Below is a small trained network, with its code and all its weights. Each question gives an input and a class and asks what happens when units are switched off, that is, made to give their printed mean instead of their output.

import numpy as np


def w(rows, s, z=0):
    codes = np.array(rows[::2]) - 128.0
    scale = np.full(codes.shape[1], s)
    scale[-1] = z or s
    return codes * scale


def f(y):
    return y / 2 * (1 + np.tanh(0.7978845608 * (y + 0.044715 * y**3)))


def log_softmax(a):
    a = a - a.max(-1, keepdims=True)
    return a - np.log(np.exp(a).sum(-1, keepdims=True))


def net(x, mask):
    res = np.array(x, float).reshape(1, 8) / 4 @ E
    y = f(res @ A[0][:, :-1].T + A[0][:, -1])
    res = res + np.where(mask, y, B[0][:, -1]) @ B[0][:, :-1]
    return log_softmax(res[-1] @ U[:, :-1].T + U[:, -1])


A, B = {}, {}
E = w([
[162,183,129,76,209,90],'x0',
[151,195,129,232,157,176],'x1',
[127,128,127,129,124,128],'x2',
[148,41,183,208,187,40],'x3',
[63,114,60,139,181,127],'x4',
[81,202,116,158,57,31],'x5',
[130,129,130,127,125,127],'x6',
[7,155,253,115,162,164],'x7',
],0.0048)
A[0] = w([
[176,116,72,135,113,118,74],'neuron 1',
[161,217,123,238,160,182,44],'neuron 2',
[59,143,187,116,141,150,74],'neuron 3',
[175,116,73,130,109,118,60],'neuron 4',
[183,205,143,62,227,80,84],'neuron 5',
[77,214,120,155,69,21,35],'neuron 6',
[24,99,10,149,210,125,74],'neuron 7',
[91,66,123,168,48,175,62],'neuron 8',
[138,94,142,156,152,97,32],'neuron 9',
[145,161,134,103,172,109,56],'neuron 10',
[138,82,151,171,163,78,79],'neuron 11',
[171,74,137,101,184,214,43],'neuron 12',
[175,118,73,137,114,116,79],'neuron 13',
[180,115,66,139,114,113,60],'neuron 14',
[98,52,135,1,83,65,58],'neuron 15',
[138,124,151,116,115,131,50],'neuron 16',
[101,58,132,187,46,177,96],'neuron 17',
[178,119,70,135,113,112,67],'neuron 18',
[157,74,134,109,176,203,69],'neuron 19',
[239,148,241,102,63,134,80],'neuron 20',
[51,147,219,110,149,152,30],'neuron 21',
[109,206,69,51,85,214,2],'neuron 22',
[127,111,138,123,118,117,41],'neuron 23',
[147,58,170,188,174,44,19],'neuron 24',
],0.011,0.0089)
B[0] = w([
[91,99,163,118,157,114,159],'neuron 1',
[164,154,156,190,191,184,212],'neuron 2',
[98,96,160,106,168,102,191],'neuron 3',
[86,94,168,131,153,111,142],'neuron 4',
[63,124,31,158,124,91,242],'neuron 5',
[206,3,103,121,100,128,231],'neuron 6',
[164,201,168,131,73,48,225],'neuron 7',
[89,126,73,166,128,106,170],'neuron 8',
[89,95,171,187,51,158,91],'neuron 9',
[83,88,101,208,106,108,88],'neuron 10',
[105,142,137,112,92,186,169],'neuron 11',
[183,47,114,140,111,129,171],'neuron 12',
[98,106,161,115,158,113,163],'neuron 13',
[95,96,169,115,159,107,159],'neuron 14',
[171,168,144,205,192,186,251],'neuron 15',
[118,99,178,230,71,103,64],'neuron 16',
[95,141,50,142,140,99,236],'neuron 17',
[95,102,167,118,159,108,158],'neuron 18',
[181,60,105,131,104,119,171],'neuron 19',
[146,189,162,128,84,52,248],'neuron 20',
[87,88,177,112,176,95,200],'neuron 21',
[67,132,150,108,46,221,228],'neuron 22',
[101,64,172,246,65,142,62],'neuron 23',
[82,142,141,101,75,213,193],'neuron 24',
],0.038,0.0024)
U = w([
[51,60,235,96,187,97,85],'0',
[72,121,169,107,11,249,115],'1',
[228,3,113,130,71,136,87],'2',
[146,155,125,73,149,137,246],'3',
[168,167,163,234,194,194,86],'4',
[139,152,115,61,137,129,219],'5',
[60,124,43,175,113,92,83],'6',
[170,197,208,122,48,49,86],'7',
],0.0053,0.012)

Each question gives the input, the list of numbers given to net, and the class t.
The units are the neurons (one row each of A and B). Each row of codes is followed by its name. A weight is (code - 128) times the scale printed after its matrix; where a second scale follows, it is the last column's (A, B and U).
mask holds one flag per neuron, in row order. A switched-off neuron (its flag False) gives its mean, the last column of its row in B, instead of its output. The means were averaged over made-up inputs and are rounded, as every weight is.
A unit's drop is (log p(t) with every unit on - log p(t) with that unit switched off) / (log p(t) with every unit on - log p(t) with every unit switched off).
The circuit of an input: a set's keep is (log p(t) with only the set's units on - log p(t) with every unit switched off) / (log p(t) with every unit on - log p(t) with every unit switched off). Starting from the 12 units with the biggest drops (on a tie, the unit counted first), units are removed one at a time, each time the one whose removal leaves the highest keep (on an exact tie, the one counted first), for as long as the keep stays at least 0.8.
circuit, biggest first: the units of the circuit, biggest drop first
most important unit: the unit with the biggest drop
k most important neurons: the k neurons with the biggest drops, biggest first
drop of u: that unit's drop, to one decimal
input [0,8,-4,0,-3,6,-4,-3], class 4: most important unit	neuron 2
input [-4,3,-5,7,8,1,3,1], class 7: 2 most important neurons	(neuron 7; neuron 22)
input [-1,-8,3,-5,-8,4,-4,3], class 4: 2 most important neurons	(neuron 15; neuron 7)
input [5,-2,1,1,-3,4,-4,1], class 6: 3 most important neurons	(neuron 5; neuron 7; neuron 2)
input [-6,3,3,1,-8,-2,2,5], class 7: 2 most important neurons	(neuron 20; neuron 5)
input [-8,4,3,6,-3,-2,-3,2], class 6: 2 most important neurons	(neuron 17; neuron 8)
input [3,5,0,0,3,3,3,1], class 4: 2 most important neurons	(neuron 2; neuron 20)
input [-8,-5,0,5,-7,1,0,-7], class 6: 4 most important neurons	(neuron 17; neuron 8; neuron 21; neuron 3)
input [-2,4,-7,6,-1,3,-1,8], class 0: 2 most important neurons	(neuron 21; neuron 3)
input [-3,8,-5,-6,-6,-5,-6,8], class 0: 3 most important neurons	(neuron 21; neuron 3; neuron 15)
input [6,6,-5,-2,-2,-2,-3,-1], class 4: 2 most important neurons	(neuron 2; neuron 17)
input [5,6,5,5,-4,-6,-3,1], class 2: 2 most important neurons	(neuron 12; neuron 19)
input [-8,-8,-3,-3,3,7,5,-6], class 4: 2 most important neurons	(neuron 15; neuron 5)
input [-8,-2,3,8,-4,4,-8,2], class 1: circuit, biggest first	(neuron 24)
input [-8,3,-6,1,-8,1,3,-2], class 6: 3 most important neurons	(neuron 17; neuron 8; neuron 7)
input [7,-4,-4,-2,3,1,-6,5], class 6: 2 most important neurons	(neuron 5; neuron 10)
input [-8,-3,-4,0,-8,8,-4,-3], class 2: 2 most important neurons	(neuron 6; neuron 5)
input [1,6,-5,-5,2,0,0,1], class 4: drop of neuron 23	0.0
input [7,-1,-5,-2,-6,-5,6,0], class 6: drop of neuron 7	0.1
input [1,-5,-1,-2,-8,1,5,2], class 7: circuit, biggest first	(neuron 20)
input [-8,0,-6,8,-5,0,8,4], class 1: drop of neuron 24	1.3
input [-2,4,-6,-7,-4,4,-5,-3], class 1: drop of neuron 22	0.8
